Below are the code and all the weights of a small trained network. Each question names an input and a class and asks about switching units off, where a switched-off unit gives its printed mean instead of its output.

import numpy as np


def w(rows, s, z=0):
    codes = np.array(rows[::2]) - 128.0
    scale = np.full(codes.shape[1], s)
    scale[-1] = z or s
    return codes * scale


def norm(h):
    return h / np.sqrt((h * h).mean(-1, keepdims=True) + 1e-5)


def f(y):
    return y / 2 * (1 + np.tanh(0.7978845608 * (y + 0.044715 * y**3)))


def log_softmax(a):
    a = a - a.max(-1, keepdims=True)
    return a - np.log(np.exp(a).sum(-1, keepdims=True))


def net(x, mask):
    res = np.array(x, float).reshape(1, 5) / 4 @ E
    u = 0
    for l in range(2):
        y = f(norm(res) @ A[l][:, :-1].T + A[l][:, -1])
        res = res + np.where(mask[u : u + 10], y, B[l][:, -1]) @ B[l][:, :-1]
        u += 10
    return log_softmax(norm(res)[-1] @ U[:, :-1].T + U[:, -1])


A, B = {}, {}
E = w([
[83,16,74,58,63,146],'x0',
[42,157,123,180,77,132],'x1',
[151,128,222,99,67,135],'x2',
[148,110,109,149,98,22],'x3',
[117,6,202,221,164,115],'x4',
],0.0018)
A[0] = w([
[230,94,137,64,192,115,93],'0.n1',
[160,207,179,175,197,84,36],'0.n2',
[182,120,228,108,59,134,91],'0.n3',
[120,128,146,120,166,252,80],'0.n4',
[112,147,245,70,80,92,133],'0.n5',
[154,114,117,132,96,2,2],'0.n6',
[45,167,139,173,75,114,112],'0.n7',
[123,114,47,160,204,116,11],'0.n8',
[134,46,181,181,161,158,33],'0.n9',
[166,180,139,94,67,138,94],'0.n10',
],0.0061,0.002)
B[0] = w([
[33,149,148,179,65,207,224],'0.n1',
[167,95,191,75,139,134,251],'0.n2',
[101,125,85,138,217,121,203],'0.n3',
[79,186,148,94,107,2,183],'0.n4',
[102,115,84,131,156,139,211],'0.n5',
[57,202,167,108,108,60,160],'0.n6',
[111,136,172,155,133,187,179],'0.n7',
[87,124,92,140,217,140,164],'0.n8',
[180,148,97,205,89,84,227],'0.n9',
[151,143,95,151,146,124,169],'0.n10',
],0.0074,0.0023)
A[1] = w([
[153,15,144,30,102,126,105],'1.n1',
[223,208,20,78,85,171,60],'1.n2',
[78,92,68,142,251,114,93],'1.n3',
[83,72,211,154,158,71,63],'1.n4',
[96,182,206,192,145,190,194],'1.n5',
[84,77,72,123,68,114,171],'1.n6',
[82,211,129,84,92,161,142],'1.n7',
[188,119,145,183,145,112,175],'1.n8',
[61,132,167,170,93,181,45],'1.n9',
[63,171,167,95,116,2,5],'1.n10',
],0.0054,0.0021)
B[1] = w([
[195,198,230,36,187,102,116],'1.n1',
[176,95,114,243,91,86,156],'1.n2',
[140,157,85,108,233,182,198],'1.n3',
[101,213,78,124,123,130,184],'1.n4',
[132,84,92,30,64,144,252],'1.n5',
[237,217,230,38,157,137,194],'1.n6',
[126,85,124,203,133,103,200],'1.n7',
[176,168,63,93,98,131,177],'1.n8',
[101,113,93,119,96,243,157],'1.n9',
[3,116,189,102,140,61,173],'1.n10',
],0.0044,0.0031)
U = w([
[37,167,158,122,118,47,180],'0',
[206,129,86,228,86,96,174],'1',
[114,138,71,113,239,188,156],'2',
[91,109,132,116,47,246,142],'3',
[213,143,211,51,143,124,167],'4',
[121,70,149,127,144,123,64],'5',
[132,71,158,136,143,130,2],'6',
],0.012,0.0056)

Each question gives the input, the list of numbers given to net, and the class t.
The units are the neurons (one row each of A and B). Each row of codes is followed by its name. A weight is (code - 128) times the scale printed after its matrix; where a second scale follows, it is the last column's (A, B and U).
mask holds one flag per neuron, layer by layer. A switched-off neuron (its flag False) gives its mean, the last column of its row in B, instead of its output. The means were averaged over made-up inputs and are rounded, as every weight is.
A unit's drop is (log p(t) with every unit on - log p(t) with that unit switched off) / (log p(t) with every unit on - log p(t) with every unit switched off).
The circuit of an input: a set's keep is (log p(t) with only the set's units on - log p(t) with every unit switched off) / (log p(t) with every unit on - log p(t) with every unit switched off). Starting from the 12 units with the biggest drops (on a tie, the unit counted first), units are removed one at a time, each time the one whose removal leaves the highest keep (on an exact tie, the one counted first), for as long as the keep stays at least 0.8.
units of the circuit, in order: the units of the circuit, biggest drop first
top k neurons: the k neurons with the biggest drops, biggest first
top k neurons in layer l: the k neurons of layer l with the biggest drops, biggest first
input [-3,-3,6,8,5], class 0: units of the circuit, in order	0.n6
input [2,-8,-6,4,4], class 3: top 2 neurons	0.n1; 0.n3
input [4,5,2,1,-6], class 1: units of the circuit, in order	0.n1; 1.n2
input [-8,4,5,6,-1], class 4: top 3 neurons in layer 0	0.n2; 0.n4; 0.n1
input [1,-5,7,-6,-2], class 2: top 3 neurons in layer 0	0.n3; 0.n5; 0.n6
input [2,-5,7,5,7], class 1: top 2 neurons in layer 0	0.n9; 0.n4
input [-4,-8,4,8,-7], class 0: top 4 neurons	0.n6; 0.n7; 0.n9; 1.n10
input [-8,7,8,3,4], class 2: top 3 neurons	0.n3; 0.n5; 0.n1
input [-7,2,2,-3,-6], class 4: top 2 neurons	0.n2; 0.n9
input [3,1,-2,3,6], class 1: top 2 neurons in layer 0	0.n9; 0.n4
input [-8,4,3,7,-6], class 4: top 2 neurons	0.n2; 0.n4
input [6,3,1,-3,-6], class 1: top 4 neurons	1.n2; 0.n2; 0.n10; 0.n1
input [-6,-3,6,2,-1], class 2: top 2 neurons	0.n3; 0.n5
input [7,-2,-5,1,3], class 4: units of the circuit, in order	1.n6
input [-7,4,0,-1,8], class 1: top 3 neurons	0.n9; 1.n6; 0.n1
input [-7,5,2,3,-7], class 1: units of the circuit, in order	1.n2; 0.n4
input [6,4,6,1,7], class 1: top 3 neurons in layer 0	0.n9; 0.n1; 0.n2
input [8,-7,1,-2,-6], class 4: top 4 neurons	1.n1; 1.n6; 0.n9; 0.n7
input [-7,-4,-2,6,5], class 4: top 2 neurons	0.n2; 0.n4
input [3,3,7,2,3], class 2: top neuron in layer 0	0.n3
input [-6,8,-4,-8,-3], class 0: top 3 neurons in layer 0	0.n4; 0.n1; 0.n5
input [-5,-7,6,-7,5], class 0: top 2 neurons	0.n4; 0.n7
input [-8,3,1,-2,-4], class 4: top 2 neurons	0.n2; 0.n1
